Each row was made from one path, in order. Every step used is in the known rows, and no mark comes twice. Write each row's path.
(in the rows, 128 means zero)
Known rows
bemopup nobin marivun nukepe: [122 178 142 124 152  95 138 155 140 163 133 135 141  86 107  64 108 127
 150 129]
nobin marivun bemopup fibedis: [ 72 117 185 135 141 177  89 143 110 123 155 142 117 139 135  72 137 160
  76 111]
nobin marivun bemopup: [ 81 139 192 124 140 138 114 121 138 119 157 126 128 107 161  88 143 148
 109 120]
fibedis marivun bemopup nobin nukepe: [170 117 126 129 122 187 173 166 103 111 165 146 101 141 129 171  86 117
 138 147]
nobin marivun: [ 98 136 176 131 175  83 109  90 160  93 132 137 164  93 132  76 142 142
 142 122]
nobin nukepe: [167  97  94 123 158 113 120  92 186  88 157 153 188 108 111 113  99 123
 123 154]
lovo bemopup marivun: [125 116 152 134 198 104  74 100 146 113 144 127 196 165 106 127 156 158
 119 165]
marivun bemopup nobin nukepe: [156 133 103  99 111 146 157 164 142 139 168 132 132 131 114 119 103 120
 112 140]
bemopup nobin nukepe: [182 127  80 110 150  89 153 133 163 117 139 147 171 118  79 100 100 111
 151 141]
lovo gotal bemopup: [100  94 127 125 104 154 123  95 155 105  88  86 163 126 131 128 136 162
 139 108]
fibedis marivun lovo nobin: [134 117 122 114 110 115 187  94 109 111 131 101  98 104 165 187 136 137
 125 139]
marivun lovo bemopup nobin: [113 178 108  99 145  54 158 137 128 178  97  88 104 145 100 143 185 103
 130 106]
nukepe nobin marivun lovo: [115 222 145 115 116  41 158 138 125 140 106 148 129 135 142 113 167  72
 168  88]
lovo bemopup: [106 128 126 106 192  81  84  65 175 132 121 110 179 137 103 124 164 128
 111 149]
fibedis marivun nukepe: [153 133 117 124 156 165 119 111 136 120 154 133 144  94 137 165  54 124
 137 163]
gotal fibedis marivun bemopup nobin nukepe: [181  64 109 158 105 192 132 179 108 123 147 162  63 131 113 137  93 113
 133 145]
bemopup marivun: [154 117 133 120 164 106  93 112 145  70 153 134 212 132 119 122 100 164
 139 153]
nobin marivun lovo bemopup fibedis: [ 64 137 183 160 169 111 106 131 108 156 112 129  91 151 120  88 206 136
  88  94]
gotal bemopup fibedis marivun: [132  56 119 197 116 221  90 124 121  76  92 144 148 150 106 142  87 141
  99 149]
nukepe nobin marivun: [122 199 147 114 146  50 120 109 150 118 117 166 179 133 125  91 142  88
 171 117]
gotal bemopup nobin marivun lovo: [110 146 150 186  88 117 170 170 130 133  71 117 108 106 127  96 157 118
 146 106]

Write each row's path
[ 88 199 154 140 139  78 117 149 100 175 101 161 115 189 114 100 203  84
 120  91]	nukepe nobin marivun lovo bemopup fibedis
[108 201 162 107 115  98 126 138 134 140 141 156 146 146 150 103 142  94
 142 116]	nukepe nobin marivun bemopup
[ 64 131 193 164  94 135 160 138 113 128  85  94  84 113 171 107 188 149
 144  68]	nobin marivun lovo gotal bemopup
[178 128  85 145 115 144  95 142 130 146 126 169 109 116 117 140  70  83
 156 157]	gotal fibedis marivun nukepe nobin
[124  66 134 116 130 151 108 106 110 105 106 114  90 130 122 144 125 155
 169  99]	lovo gotal fibedis marivun
[129 119 146 111 130 181 131 120 115  95 157 120 116 128 157 185  90 134
 126 142]	fibedis marivun bemopup
[143  68 104 143  93 122 142 115 112 124 116 116  61  99 146 152 144 133
 125 139]	gotal fibedis marivun lovo nobin
[106 156 160 139 163 119 101 115 160 140 152 139 156  72 141  71 106 138
 123 140]	nobin marivun nukepe
[149  87 108 148 113 127 122 134 109 109 104 124  61 109 132 161 121 111
 145 115]	gotal fibedis marivun lovo
[105 147 111 115  65 124 187 161 113 154  67  66  90 134 130 148 159 131
 154  69]	marivun lovo gotal bemopup nobin
[ 69 159 190 148 167  75 128 116 132 151 115 115  99 123 145 103 211 126
 119 102]	nobin marivun lovo bemopup
[152  89 116 134 106 168 120 168 101 128 127 133  65 128 114 144 101 121
 143 134]	gotal fibedis marivun bemopup nobin
[132 152 111 139 166 167  80 131 106 178 128 168 141 192  88 147 119  99
  97 155]	lovo bemopup fibedis marivun nukepe nobin
[117  83 151 149 106 175 115 124 128  87 106 103 178 150 136 129 128 184
 144 120]	lovo gotal bemopup marivun
[177 187 102 118 131 116 100 154 137 138 164 162 210 143 123 124  69 119
 144 167]	bemopup marivun nukepe nobin
[145 141 130 122 131 101 131 144 115  98 139 113 158 134 139 149 125 149
 136 121]	bemopup marivun lovo
[156 152  90 127 136 179  96 146  99 143 137 176 144 161  98 148  58 100
 114 147]	bemopup fibedis marivun nukepe nobin
[149  66 104 152 114 184 161 127  90 115 150 149  94 146 126 153 125 142
  73 142]	bemopup fibedis marivun lovo nobin nukepe
[135  87 125 183  65 148 150 134 135 105 115 104 159 121 163 137 146 169
  96 163]	gotal bemopup marivun lovo nobin
[172  43  97 168  92 145 157 125 119 117 137 144  60 100 144 146 137 125
 115 151]	gotal fibedis marivun lovo nobin nukepe
[148 107  87 110 100  92 187  97 157 134 153 113 130  96 155 132 156 133
  88 146]	marivun lovo nobin nukepe
[ 97 155 121  66 112  91 162 114 118 139 107  65 105 124 143 156 159 140
 146  64]	marivun lovo gotal
[118 135  95  82 102  64 174  83 149 137 129  80 132  92 154 139 163 141
  99 133]	marivun lovo nobin
[112  69 144 108 104 193 113 131  93 121 128 103  62 140 145 154 126 159
 142  98]	lovo gotal fibedis marivun bemopup
[156 210  70  83 125  89 111 121 170 167 143 144 192 112 119 124  72  80
 136 153]	marivun nukepe nobin
[146 126 106 110 101 157 115 141 105 161 115 139  91 140 125 145 101 113
 174 109]	lovo gotal fibedis marivun nukepe nobin
[127 160 108  71 114 120 143 150 134 145 144 101 133 128 115 126 109 129
 121 127]	marivun bemopup nobin
[115 105 128 150 188 192  69 116 113 161 139 145 130 165  92 141 114 137
  74 161]	lovo bemopup fibedis marivun nukepe
